Below are the code and all the weights of a small trained network. Each question names an input and a class and asks about switching units off, where a switched-off unit gives its printed mean instead of its output.

import numpy as np


def w(rows, s, z=0):
    codes = np.array(rows[::2]) - 128.0
    scale = np.full(codes.shape[1], s)
    scale[-1] = z or s
    return codes * scale


def norm(h):
    return h / np.sqrt((h * h).mean(-1, keepdims=True) + 1e-5)


def f(y):
    return np.maximum(y, 0)


def log_softmax(a):
    a = a - a.max(-1, keepdims=True)
    return a - np.log(np.exp(a).sum(-1, keepdims=True))


def net(x, mask):
    res = np.array(x, float).reshape(1, 2) / 4 @ E
    u = 0
    for l in range(2):
        y = f(norm(res) @ A[l][:, :-1].T + A[l][:, -1])
        res = res + np.where(mask[u : u + 11], y, B[l][:, -1]) @ B[l][:, :-1]
        u += 11
    return log_softmax(norm(res)[-1] @ U[:, :-1].T + U[:, -1])


A, B = {}, {}
E = w([
[216,3,122,123],'x0',
[183,187,207,30],'x1',
],0.011)
A[0] = w([
[38,175,101,96,119],'L0N1',
[156,31,183,163,95],'L0N2',
[144,135,231,254,37],'L0N3',
[53,154,116,194,95],'L0N4',
[161,33,118,148,146],'L0N5',
[10,88,137,115,174],'L0N6',
[149,134,27,204,3],'L0N7',
[80,187,128,168,40],'L0N8',
[36,162,167,164,3],'L0N9',
[173,170,119,21,173],'L0N10',
[39,36,58,31,87],'L0N11',
],0.0045,0.0048)
B[0] = w([
[174,111,65,125,201],'L0N1',
[153,160,63,118,194],'L0N2',
[136,104,137,118,128],'L0N3',
[172,120,119,109,193],'L0N4',
[165,188,47,121,243],'L0N5',
[188,152,107,177,223],'L0N6',
[170,128,148,194,139],'L0N7',
[151,150,112,147,148],'L0N8',
[150,166,128,164,138],'L0N9',
[153,115,162,249,252],'L0N10',
[152,139,132,157,149],'L0N11',
],0.017,0.0031)
A[1] = w([
[92,79,116,143,122],'L1N1',
[91,121,128,100,216],'L1N2',
[84,138,123,93,112],'L1N3',
[64,197,111,99,2],'L1N4',
[135,140,172,129,58],'L1N5',
[51,187,118,120,79],'L1N6',
[156,125,109,148,90],'L1N7',
[109,138,81,84,151],'L1N8',
[47,73,105,165,76],'L1N9',
[158,2,126,68,50],'L1N10',
[158,145,218,30,84],'L1N11',
],0.026,0.0024)
B[1] = w([
[112,84,126,136,151],'L1N1',
[131,118,95,130,128],'L1N2',
[181,162,106,192,129],'L1N3',
[158,204,70,117,177],'L1N4',
[131,114,178,115,181],'L1N5',
[179,155,74,73,182],'L1N6',
[116,120,173,102,255],'L1N7',
[117,139,176,138,162],'L1N8',
[106,30,134,176,167],'L1N9',
[156,255,62,93,202],'L1N10',
[87,11,81,195,218],'L1N11',
],0.031,0.0086)
U = w([
[182,207,64,77,205],'0',
[109,3,107,186,189],'1',
[134,142,244,88,213],'2',
[60,133,149,85,2],'3',
[46,131,146,82,32],'4',
],0.019,0.0084)

Each question gives the input, the list of numbers given to net, and the class t.
The units are the neurons (one row each of A and B). Each row of codes is followed by its name. A weight is (code - 128) times the scale printed after its matrix; where a second scale follows, it is the last column's (A, B and U).
mask holds one flag per neuron, layer by layer. A switched-off neuron (its flag False) gives its mean, the last column of its row in B, instead of its output. The means were averaged over made-up inputs and are rounded, as every weight is.
A unit's drop is (log p(t) with every unit on - log p(t) with that unit switched off) / (log p(t) with every unit on - log p(t) with every unit switched off).
most important unit: the unit with the biggest drop
top k neurons: the k neurons with the biggest drops, biggest first
k most important neurons of layer l: the k neurons of layer l with the biggest drops, biggest first
drop of u: that unit's drop, to one decimal
input [3,2], class 2: top 3 neurons -> (L1N11, L0N10, L0N5)
input [7,-7], class 0: most important unit -> L1N10
input [0,2], class 2: top 2 neurons -> (L0N10, L1N11)
input [2,2], class 2: top 2 neurons -> (L1N11, L1N10)
input [3,3], class 2: top 3 neurons -> (L0N10, L1N11, L0N1)
input [7,8], class 1: 2 most important neurons of layer 0 -> (L0N1, L0N4)
input [-4,5], class 1: top 3 neurons -> (L1N11, L0N5, L1N10)
input [3,0], class 2: 2 most important neurons of layer 0 -> (L0N5, L0N2)
input [3,-1], class 2: top 2 neurons -> (L1N11, L0N5)
input [-3,2], class 2: top 3 neurons -> (L0N10, L1N11, L0N5)
input [4,5], class 1: top 2 neurons -> (L1N11, L0N1)
input [1,-1], class 2: 3 most important neurons of layer 1 -> (L1N11, L1N10, L1N8)
input [7,-6], class 0: 2 most important neurons of layer 1 -> (L1N10, L1N11)
input [-1,0], class 2: drop of L1N10 -> 0.3
input [0,8], class 1: drop of L1N11 -> 0.2
input [5,-1], class 0: drop of L1N5 -> 0.0
input [-3,-3], class 2: drop of L1N10 -> 0.5
